Below are the code and all the weights of a small trained network. Each question names an input and a class and asks about switching units off, where a switched-off unit gives its printed mean instead of its output.

import numpy as np


def w(rows, s, z=0):
    codes = np.array(rows[::2]) - 128.0
    scale = np.full(codes.shape[1], s)
    scale[-1] = z or s
    return codes * scale


def norm(h):
    return h / np.sqrt((h * h).mean(-1, keepdims=True) + 1e-5)


def f(y):
    return np.maximum(y, 0)


def log_softmax(a):
    a = a - a.max(-1, keepdims=True)
    return a - np.log(np.exp(a).sum(-1, keepdims=True))


def net(x, mask):
    res = np.array(x, float).reshape(1, 3) / 4 @ E
    u = 0
    for l in range(2):
        y = f(norm(res) @ A[l][:, :-1].T + A[l][:, -1])
        res = res + np.where(mask[u : u + 5], y, B[l][:, -1]) @ B[l][:, :-1]
        u += 5
    return log_softmax(norm(res)[-1] @ U[:, :-1].T + U[:, -1])


A, B = {}, {}
E = w([
[87,76,121,74,138,174,143,93],'x0',
[33,75,47,205,201,152,81,192],'x1',
[143,33,196,104,146,95,3,177],'x2',
],0.0063)
A[0] = w([
[211,170,102,255,68,101,119,219,63],'L0N1',
[137,186,97,120,119,152,155,130,191],'L0N2',
[73,41,92,87,105,191,166,121,6],'L0N3',
[158,99,128,48,125,196,139,119,142],'L0N4',
[94,109,104,161,172,172,102,176,109],'L0N5',
],0.0086,0.0018)
B[0] = w([
[12,196,80,62,194,77,113,93,255],'L0N1',
[189,40,159,117,71,106,115,133,224],'L0N2',
[74,253,59,120,212,30,76,119,210],'L0N3',
[76,206,139,142,138,55,125,151,211],'L0N4',
[175,82,194,151,71,116,165,94,246],'L0N5',
],0.0075,0.0055)
A[1] = w([
[131,131,2,153,87,186,223,160,61],'L1N1',
[60,83,35,231,129,160,173,156,123],'L1N2',
[57,83,107,203,181,157,94,175,89],'L1N3',
[110,210,66,131,102,190,223,129,100],'L1N4',
[99,91,103,133,75,38,117,140,254],'L1N5',
],0.009,0.0025)
B[1] = w([
[185,15,54,211,86,137,17,146,167],'L1N1',
[184,167,246,50,77,119,219,83,195],'L1N2',
[169,236,155,19,74,94,121,143,202],'L1N3',
[79,91,182,96,197,126,2,214,199],'L1N4',
[139,64,61,206,133,218,181,107,254],'L1N5',
],0.0081,0.0088)
U = w([
[187,171,215,60,39,107,220,108,167],'0',
[60,197,95,88,185,39,96,131,173],'1',
[164,13,124,160,103,126,28,189,177],'2',
[110,97,82,254,180,138,217,64,141],'3',
[133,182,135,198,138,212,181,243,4],'4',
],0.0089,0.0029)

Each question gives the input, the list of numbers given to net, and the class t.
The units are the neurons (one row each of A and B). Each row of codes is followed by its name. A weight is (code - 128) times the scale printed after its matrix; where a second scale follows, it is the last column's (A, B and U).
mask holds one flag per neuron, layer by layer. A switched-off neuron (its flag False) gives its mean, the last column of its row in B, instead of its output. The means were averaged over made-up inputs and are rounded, as every weight is.
A unit's drop is (log p(t) with every unit on - log p(t) with that unit switched off) / (log p(t) with every unit on - log p(t) with every unit switched off).
The circuit of an input: a set's keep is (log p(t) with only the set's units on - log p(t) with every unit switched off) / (log p(t) with every unit on - log p(t) with every unit switched off). Starting from all 10 units, units are removed one at a time, each time the one whose removal leaves the highest keep (on an exact tie, the one counted first), for as long as the keep stays at least 0.8.
circuit, biggest first: the units of the circuit, biggest drop first
k most important neurons: the k neurons with the biggest drops, biggest first
top k neurons in layer l: the k neurons of layer l with the biggest drops, biggest first
input [6,-2,-7], class 2: circuit, biggest first	L1N1; L1N4
input [2,5,-6], class 2: circuit, biggest first	L1N1
input [-5,-4,-5], class 1: 2 most important neurons	L0N1; L0N5
input [-8,-5,-5], class 1: top 3 neurons in layer 1	L1N2; L1N4; L1N3
input [3,1,-4], class 2: circuit, biggest first	L0N1; L1N1
input [-2,0,3], class 3: 3 most important neurons	L1N4; L0N3; L1N5
input [1,3,1], class 3: 2 most important neurons	L0N5; L1N5
input [1,-7,-8], class 2: 2 most important neurons	L1N4; L1N1
input [-7,-1,-7], class 1: 4 most important neurons	L0N1; L1N4; L0N5; L1N5
input [-6,-2,5], class 1: top 2 neurons in layer 0	L0N1; L0N2
input [6,-1,-5], class 1: 2 most important neurons	L0N3; L0N4
input [-3,-1,-2], class 3: top 3 neurons in layer 0	L0N2; L0N3; L0N4
input [-6,6,-8], class 2: 4 most important neurons	L1N1; L1N4; L0N3; L0N2
input [-5,-5,-6], class 2: top 3 neurons in layer 1	L1N4; L1N2; L1N3
input [-4,5,1], class 0: top 2 neurons in layer 0	L0N3; L0N5
input [1,5,-7], class 2: circuit, biggest first	L1N1
input [1,-3,-2], class 3: circuit, biggest first	L1N3; L1N2
input [1,-4,-5], class 2: 2 most important neurons	L0N5; L1N2
input [1,0,-1], class 3: top 2 neurons in layer 0	L0N2; L0N1
input [5,-2,-2], class 1: circuit, biggest first	L0N3
input [-2,5,-5], class 0: top 2 neurons in layer 1	L1N2; L1N3
input [-1,4,-7], class 2: top 2 neurons in layer 1	L1N1; L1N4
input [-7,-3,-1], class 1: top 2 neurons in layer 0	L0N1; L0N5
